In the rows, 128 means zero.
Each row of numbers stands for one node and depends on some of the facts below. Use the named rows to name the rest.

Some nodes and their rows:
[ 95 152 143 130 106 127 126 131 126 112 156 142 157 142 131 122 134 117
 129 128 130 115 114 114 121 100 132 141] -> trover
[115 126 150 138 117 130 126 137 126 130 142 162 142 113 130 125 126 132
 125 129 105 107 131 123 134  95 136 152] -> paklin
[138 104  85 127  91  97 121 121 133 130  95 115  87  87 132 131 129 166
 109 130 153 117 138 168 216 128 107 179] -> grikun
[109 131 144 134 119 133 134 124 124  97 154 141 154 122 133 130 132 104
 119 120 121 120 119 134 130  94 146 155] -> megizuk
[127 131 135 117 128 127 132 127 114 136 125 147 140 110 128 120 127 130
 134 130 104 131 137  97 120 129 131 110] -> kodruzas
[145 127 125 128 129 142 116 127 135 136 129 115 139 133 114 123 128 162
 119 128  93 118 134  88 129 132 140 121] -> madru
[135 120 128 135 130 140 127 125 129 104 138 121 136 134 123 134 129 121
 118 119 117 124 125 148 134 114 144 147] -> klipe
[109 154 130  91 134 129 143 132  88 103 125 115 164 147 123 117 127 112
 146 119 119 123 146  96  70 152 124  80] -> rasti
[133 130 137 158 148 153 132 132 149 176 150 128 118 144 133 139 121 116
 135 142 138 150 111 124 119 148 123  98] -> semim
[133 142 136 116 126 113 122 132 127 125 112 140 126 125 130 129 139 116
 138 129 129 132 128 134 101 115 124 103] -> skaza
[163 116 119 147 134 139 129 129 130 126 126 117 114 117 130 139 126 115
 107 121 125 117 124 180 156 112 128 107] -> fluklen
[166 124 137 143 136 126 123 128 126 139 101 134 117 104 130 129 121 122
 119 128 121 118 136 164 147 110 128 112] -> tezus
[148 123 169 111 147 106 128 116 151  81 138 194 130 169 128  86 128 136
 118 106 159 103  99  65 114  95 128 103] -> rostebrel
[103 131 105 115  96 104 119 116 134 119 117 115 123 105 129 121 129 161
 121 132 153 132 132 117 175 129 128 184] -> begu
[121 131 141 121 131 131 133 127 116 135 128 140 142 116 127 119 124 133
 136 132 105 131 136  95 111 134 134 121] -> zami
[129 126 133 147 146 146 133 130 142 164 142 125 118 137 131 136 125 115
 133 137 138 147 119 129 118 149 125 104] -> trudri
[149 152 139 121 149 144 122 124 110  69 110 111 129  80 128 123 126 117
 135 154 145 117 131 117  67 102 133 195] -> famali

How the nodes are related:
λ(begis, febavor); λ(bidrekli, kugrusti); λ(bozegur, braru); λ(brufar, skeklir); λ(dizam, bratra)
λ(dreges, troskom); λ(dreges, kitor); λ(dutuk, fliran); λ(dutuk, peker); λ(famali, fivo)
λ(febavor, flafi); λ(fiklik, klakler); λ(fluklen, garok); λ(garok, fluklen); λ(kitor, dreges)
λ(klinon, totul); λ(klipe, madru); λ(kostis, vugam); λ(lagrir, zuze); λ(lanel, zuze)
λ(lestegol, trustem); λ(loledan, skeklir); λ(loledan, brufar); λ(megizuk, truflun); λ(nadrin, pafi)
λ(nadrin, famali); λ(nafur, vova); λ(namel, fivo); λ(nutol, truflun); λ(paklin, kitor)
λ(pemem, trustem); λ(perol, vugam); λ(plagir, binu); λ(plibrom, plotril); λ(plibrom, trafes)
λ(plotril, trafes); λ(poskupla, plagir); λ(poskupla, skotovon); λ(rostebrel, vebem); λ(rostebrel, febavor)
λ(seklufos, skotovon); λ(skatrem, loledan); λ(skose, klipe); λ(skose, madru); λ(sopun, vugam)
λ(sosur, deku); λ(sosur, kubu); λ(stokem, trugrotar); λ(tavi, sugra); λ(tistok, trugrem)
λ(trafes, plotril); λ(trover, dabre); λ(truflun, nutol); λ(trustem, lestegol); λ(vibru, kopan)
λ(vober, bomos); λ(voskiske, braru); λ(vova, nafur); λ(vova, tistok); λ(vudal, flafi)
λ(vudal, rostebrel); λ(vunir, rinum); λ(zamuk, sesteplun); ε(begekil, stepivok); ε(begis, fufal)
ε(begu, sastegro); ε(bekobram, midres); ε(benu, trotek); ε(bidrekli, miman); ε(binu, dezi)
ε(bisum, mafel); ε(bomos, midres); ε(bozegur, bekobram); ε(braru, bekobram); ε(bratra, duvi)
ε(bribro, duvi); ε(brufar, trudri); ε(brukan, bragrem); ε(dabre, bisum); ε(deku, brukan)
ε(dezi, nebre); ε(dizam, duvi); ε(dreges, plisor); ε(dukil, bisum); ε(dutuk, klonegus)
ε(duvi, nebre); ε(famali, plepel); ε(febavor, fufal); ε(fesuva, kledra); ε(fiklik, zatrizer)
ε(fivo, plepel); ε(flabran, bragrem); ε(flafi, fufal); ε(fliran, klonegus); ε(fluklen, rapon)
ε(fufal, vefal); ε(fusto, midres); ε(gabu, skupus); ε(gapatul, duvi); ε(garok, rapon)
ε(gato, skoni); ε(giplik, zatrizer); ε(gobrek, stuskes); ε(grapo, bragrem); ε(grikun, duvi)
ε(grotogres, stepivok); ε(keli, semim); ε(kitor, plisor); ε(klakler, zatrizer); ε(kledra, nebre)
ε(klinon, stepivok); ε(klipe, bragrem); ε(kodruzas, trudri); ε(kopan, skupus); ε(kostis, skoni)
ε(kubu, brukan); ε(kugrusti, miman); ε(lagrir, keli); ε(lanel, keli); ε(lestegol, tedrega)
ε(loledan, trudri); ε(madru, bragrem); ε(maklam, gabu); ε(megizuk, stuskes); ε(milusun, rapon)
ε(miman, semim); ε(nadrin, plepel); ε(nafur, gabu); ε(namel, plepel); ε(ninak, skoni)
ε(nuklos, plisor); ε(nutol, stuskes); ε(pafi, plepel); ε(paklin, plisor); ε(peker, klonegus)
ε(pemem, tedrega); ε(perol, skoni); ε(pidre, miman); ε(plagir, dezi); ε(plibrom, kufla)
ε(plisor, stuskes); ε(plotril, kufla); ε(pobres, plisor); ε(poskupla, dezi); ε(rabrin, sobogre)
ε(ragrem, vefal); ε(rapon, mafel); ε(rasti, klonegus); ε(rinum, miman); ε(rolis, kufla)
ε(rostebrel, fufal); ε(rusegrar, nebre); ε(sagrar, bisum); ε(sastegro, nebre); ε(seklufos, dezi)
ε(sesteplun, brukan); ε(skatrem, trudri); ε(skaza, kufla); ε(skegum, bekobram); ε(skeklir, trudri)
ε(skoni, klonegus); ε(skose, bragrem); ε(skotovon, dezi); ε(sobogre, zatrizer); ε(sopun, skoni)
ε(sosur, brukan); ε(stepivok, nebre); ε(stiskam, dezi); ε(stokem, bekobram); ε(sugra, sobogre)
ε(tavi, sobogre); ε(tedrega, klonegus); ε(tezus, midres); ε(tistok, gabu); ε(toplu, trotek)
ε(totul, stepivok); ε(trafes, kufla); ε(tregedras, semim); ε(tregum, nebre); ε(tritrin, duvi)
ε(trogre, zatrizer); ε(troskom, plisor); ε(trover, bisum); ε(truflun, stuskes); ε(trugrem, gabu)
ε(trugrotar, bekobram); ε(trustem, tedrega); ε(tukleke, stepivok); ε(vafa, stuskes); ε(vebem, fufal)
ε(vibru, skupus); ε(vober, midres); ε(voskiske, bekobram); ε(votrer, zatrizer); ε(vova, gabu)
ε(vudal, fufal); ε(vugam, skoni); ε(vunir, miman); ε(zami, repas); ε(zamuk, brukan)
ε(zofoflak, tedrega); ε(zuze, keli); ζ(begekil, 948); ζ(begis, 801); ζ(begu, 551)
ζ(benu, 455); ζ(bidrekli, 801); ζ(bomos, 801); ζ(bozegur, 429); ζ(bratra, 313)
ζ(bribro, 429); ζ(dabre, 801); ζ(deku, 313); ζ(dizam, 948); ζ(famali, 801)
ζ(fesuva, 551); ζ(fiklik, 429); ζ(fivo, 936); ζ(flabran, 455); ζ(fliran, 948)
ζ(fluklen, 992); ζ(gapatul, 119); ζ(garok, 455); ζ(gato, 801); ζ(giplik, 551)
ζ(grapo, 801); ζ(grikun, 992); ζ(grotogres, 119); ζ(klakler, 992); ζ(klinon, 936)
ζ(kodruzas, 429); ζ(kostis, 936); ζ(kubu, 801); ζ(kugrusti, 992); ζ(lagrir, 551)
ζ(lanel, 119); ζ(loledan, 119); ζ(madru, 551); ζ(maklam, 948); ζ(megizuk, 551)
ζ(milusun, 119); ζ(nafur, 551); ζ(namel, 551); ζ(ninak, 551); ζ(nuklos, 948)
ζ(nutol, 313); ζ(pafi, 455); ζ(paklin, 801); ζ(peker, 429); ζ(pemem, 992)
ζ(pidre, 551); ζ(plagir, 801); ζ(plibrom, 313); ζ(plotril, 119); ζ(pobres, 992)
ζ(rabrin, 948); ζ(rasti, 313); ζ(rostebrel, 313); ζ(rusegrar, 551); ζ(sagrar, 936)
ζ(seklufos, 313); ζ(skatrem, 936); ζ(skaza, 948); ζ(skegum, 948); ζ(skeklir, 551)
ζ(skose, 429); ζ(skotovon, 429); ζ(sopun, 948); ζ(sosur, 551); ζ(stiskam, 119)
ζ(stokem, 801); ζ(sugra, 801); ζ(tavi, 551); ζ(tezus, 992); ζ(tistok, 801)
ζ(toplu, 119); ζ(trafes, 801); ζ(tregum, 455); ζ(tritrin, 801); ζ(trogre, 455)
ζ(troskom, 936); ζ(trover, 313); ζ(trugrotar, 119); ζ(trustem, 948); ζ(tukleke, 992)
ζ(vafa, 948); ζ(vebem, 429); ζ(vibru, 119); ζ(vober, 936); ζ(votrer, 313)
ζ(vudal, 948); ζ(vugam, 119); ζ(zami, 551); ζ(zamuk, 429); ζ(zofoflak, 551)

Which node is each row?
No name comes twice in this set of rows, the named rows included.
[ 67  98 112 123  73  77 142 124 118 186 114 150 123 118 140 133 127 138
 131 113 115 154 154 132 219 152 126 153] | poskupla
[157 116 158 108 149  89 130 125 153  78 132 225 112 157 134  92 136 121
 126 106 174 102 100 107 118  81 113  97] | vudal
[104 101  95 125  87  91 120 112 138 186  91  92 111 135 125 135 128 169
 117 112 114 158 153 138 223 169 138 132] | binu
[137 141 108  89 143 127 139 141  92 107 109 125 140 142 122 120 134 108
 147 117 121 124 150 132  69 153 110  56] | trustem
[109 149 115  91 136 118 153 147  80  79 133 141 154 124 138 130 137  72
 146 106 142 117 145 155  62 134 110  79] | sopun
[142 139 104  99 145 141 135 128  94 119 117 107 153 132 117 117 122 129
 130 117 114 127 152 105 104 164 123  69] | peker
[125 147 148 117 141 144 134 128 105  61 136 132 144  67 133 124 129 106
 143 148 133 117 128  92  47 102 133 188] | namel
[ 90 123  98 102  80  79 122 128 126 105 115 140 103  98 138 130 147 141
 132 131 160 127 123 141 173 114 107 183] | dizam
[129 153 143 126 115 130 110 124 133 125 122 106 149 148 118 118 131 143
 128 131 111 120 123 101 117 116 141 120] | deku
[148 137 111  88 145 127 131 138  99 116 103 117 137 145 119 122 135 120
 142 120 112 128 151 126  80 156 112  58] | fliran
[160  93 154 117 157 113 139 123 150  86 147 207 115 150 130  92 123 144
 117 104 145  97 110  87 119 103 122 109] | begis

Now the same nodes, written a new way:
Some rows with their names:
[140 110 100 139 116 111 122 144 127 126 122 123 123 114 146 144 152 101
 160 149 127 155 116 106 152 100 127 128 117 126 145 116 126 143 125 164] -> vudal
[155 156 166 116 137 147 140 127 118 149 123 137 101 120 120 113 135 124
 167 149 202 121 138 106 160 101 125 124 116 133 143 155 110 243 131 112] -> pobres
[ 89 178 127 122 116 133 118 144 163 158 132 141 127 115 119 121 129 111
 134 118 109 118 132 161 124 113 120 145 117 144 131 115 113 114 162 117] -> trafes
[103 116 159 121 114 110 133 141 126 111 120 143 154 131 121 112 119 146
 121 113 109 121 119 106 119 153 134 130 123 109 114 135 150 111 127 137] -> rolis
[107 127 104 130 118 126 137 135 122 115 121 123 125 117 155 141 138 106
 150 115 134 145 117 105 163 112 126 113 114 124 130 118 115 140 125 152] -> febavor
[141 116 102 158 124 108 149 115 122 141 118 121 100 189 163 116 143 102
 114 113 159 121 119 136 116 142 120 102 166 148 126 120 111 137 121 167] -> lestegol
[ 92 114 166 120 113 107 134 153 130 112 122 148 161 135 121 112 119 153
 126 111 110 119 118 103 119 161 145 133 124 107 113 130 163 109 128 140] -> tregedras
[104 115 156 119 115 107 132 140 125 114 122 141 152 131 121 114 118 143
 119 112 110 120 119 105 118 155 129 129 124 109 114 133 146 111 128 138] -> trotek
[ 91 115 172 122 114 108 137 157 133 112 121 151 162 137 123 112 120 157
 131 112 110 120 118 106 120 161 145 136 122 108 111 128 166 111 130 131] -> miman
[134 114 104 135 114 111 116 134 130 120 132 121 120 114 123 138 142 103
 152 139 111 118 118 119 138  99 122 145 129 123 145 114 127 124 125 115] -> zamuk
[ 95 115 163 121 114 108 134 150 129 114 122 145 156 130 121 113 119 147
 127 113 111 122 119 106 117 155 135 131 122 107 115 130 156 111 126 133] -> bisum
[ 95 152 150 120 145 180 117 134 135 111 125 129 104 122 128 125 118 161
 118 124 121 128 129 124 121 124 120 120 116 150 118 117 129 126 127 115] -> kopan
[151 163 126 120 153 141 153 118 122 110 163 121 115 119 122 109 146 149
 117 111 176 121 114 156 118 122 122 105 119 114 133 121 124 125 129 114] -> skeklir
[108 117 125 141 112 112 120 154 155 108 124 121 147 120 135 117 124 135
 122 114 104 142 115 115 126 138 125 146 128 108 117 113 167 106 126 112] -> bekobram
[131 141 170 133 120 173 118 116 138 112 123 125 101 144 122 115 118 104
 119 114 127 119 121 169 130 179 122 118 127 134 118 119 130 140 124 109] -> sugra
[115 136 119 140 125 108 166 118 121 156 121 129 107 167 153 128 132 106
 116 118 111 119 149 134 115 114 115 106 147 165 126 117 111 127 127 165] -> rasti
[114 127 133 134 115 146 118 117 133 117 121 123 100 130 122 123 117 102
 123 125 112 122 129 143 144 157 123 130 133 129 121 115 119 143 124 112] -> famali

Which node is each row?
No name comes twice in this set of rows, the named rows included.
[ 98 146 121 142 162 114 130 117 121 134 119 128  99 201 154 114 133 112
 112 121 147 119 154 136 112 104 113 101 152 182 118 121 112 112 133 150] | vugam
[132 110 121 181 114 107 117 133 181 122 161 122 101 115 121 166 119 100
 151 127 105 121 119 138 117  98 123 168 148 139 164 113 137 112 119 114] | vober
[108 112 136 130 113 111 122 148 143 108 123 128 150 122 129 113 118 139
 121 113 106 135 117 107 121 140 126 140 126 108 114 115 161 108 128 116] | midres
[143 113 103 121 118 114 120 135 125 115 129 120 135 118 123 136 148 106
 145 153 108 119 120 106 124  97 122 132 125 117 139 114 140 112 127 113] | skose
[105 156 121 129 136 175 119 138 146 114 141 133 103 115 139 124 128 130
 126 113 118 138 119 142 139 128 122 120 115 144 132 117 124 132 127 116] | sesteplun
[ 94 144 104 131 140 156 140 136 130 111 129 128 115 116 169 136 132 118
 139 113 144 164 118 107 154 137 123 106 113 137 122 115 114 139 125 137] | flafi
[104 154 122 121 140 145 142 152 124 112 142 130 141 118 142 116 140 153
 129 113 133 139 119 108 118 104 123 109 116 123 117 117 142 111 136 126] | zuze
[158 111 102 168 132 105 140 117 121 140 117 130  98 173 170 115 148  99
 114 126 166 136 120 135 114 129 118 103 172 166 133 124 110 141 124 163] | trustem
[206 110 136 147 116 106 131 121 122 127 184 121 109 117 121 116 160 101
 133 127 149 121 119 118 114  96 126 125 152 119 163 120 154 110 124 118] | skatrem

The same nodes again, as new rows of numbers:
Some nodes and their rows:
[ 75 120 110 148 137 133  64  70  86 143  98  52  91 168  90] -> truflun
[124 125 158  53  72  98  95 123 113  82 160 116 110  81  83] -> bratra
[142 131 148 146 118 128 135 109 148 139 123 131 136 145 116] -> begis
[121  81 185 121 133 122 149 126 154 172 109 106 231 148 153] -> lanel
[121 123 123 133 138 141 128 137 132 129 117 134 133 140 135] -> trudri
[166 166 115 150 148  58 149 127 151 122  68  99 125 120 131] -> plibrom
[128 108 107 153 174 146 148 141 110 110 122 126  91 144 129] -> skegum
[152 250 122 155 205 101 138 113  52 177 196 162 151  71 164] -> lestegol
[119 140 129 136 130 150 123 132 145 123 114 141 127 142 121] -> bomos
[145 120 133 145 145 126 134 119 126 124 123 115 127 150 130] -> trover
[117 139 130 137 131 151 123 135 145 125 115 139 130 140 125] -> grapo
[114  80 196 121 162 154 156 155 157 146 105 104 209 143 165] -> rinum
[110 156  92 148 142 145 141 152 121 164 128 161 116  93 174] -> peker
[140 138  73 157 144 136 109 118 109 103  99 159  68 168 110] -> pobres
[115 130 123 138 134 151 137 136 143 127 133 128 129 136 121] -> madru
[138 122 128 138 147 138 123 136 123 117 107 136 118 146 144] -> klakler
[131 126 112 136 139 143 123 136 136 103 146 100 128 156 132] -> flabran

Which node is each row?
No name comes twice in this set of rows, the named rows included.
[139 124 172  61  66  80 103 102 112  94 164 107 114  81  78] | seklufos
[ 85 118 111 151 145 133  63  70  81 131 105  41  81 172  95] | nutol
[ 91 135 108 149 130 137  96  89 114 134 123  81  98 152  85] | megizuk

Now the same nodes, written a new way:
Some rows with their names:
[133 144 145  65 137 159 127 162 143 140 107 160 116 128 145] -> grotogres
[ 86  84 117 163 132 156 124 126 146 146 124 129 126 192 119] -> lanel
[125 125 126 125 130 137 123 117 125 121 126 125 132 126 130] -> toplu
[111 115 173  49 152  89 113 190 199 133 124 127 108 152 142] -> seklufos
[136 122 127 144 131 123 122 115 120 136 143 121 130 131 135] -> votrer
[140 150 144  68 130 149 128 184 141 155 119 169 117 130 143] -> bribro
[143 128 127 156 122 116 124 123 131 150 138 125 124 127 131] -> giplik
[120 121 128 159 118 129 138 128 133 129 127 124 130 115 108] -> grapo
[105 144 141  67 135 167 124 188 160 132 128 164 122 126 155] -> klinon
[105  92 122 122 126 134 125 135 156 113 170 124 151 100 141] -> vober
[134  78 124 111 124 120 139 122 146 112 186 127 165  79 128] -> skegum
[149  88 123 103 126 131 115  95 149 121 128 120 143 105 132] -> tezus
[145 106 124 121 129 135 111 101 137 125 108 124 136 122 126] -> fluklen
[127 143 104 138 131 120 135 123 158  26 162 132  79 145 154] -> perol
[118 181 133 191 127 124 106 121  94 109  83 122 136 119 126] -> plisor
[126 122 127 137 128 131 126 120 121 130 127 127 131 128 129] -> repas
[139 104 127 129 129 125 130 112 136 127 148 127 140 113 133] -> midres

Which node is each row?
No name comes twice in this set of rows, the named rows included.
[130 141 149  83 125 156 145 177 146 149 103 162 109 118 129] | tritrin
[122 154 130 167 129 128 115 122 106 116 111 121 133 118 128] | stuskes
[114 162 101 117 130 132 133 136 168  26 177 126  90 144 150] | kostis
[128 131 123 139 124 123 123 133 128 134 144 129 135 128 126] | kodruzas
[107 134 143  78 134 156 132 192 146 127 111 175 121 123 146] | dizam
[131  55 126 135 125 119 132 112 161 112 173 127 149  79 148] | voskiske
[166  92 128  95 124 127 137  87 136 129 179 117 162  82 126] | trugrotar

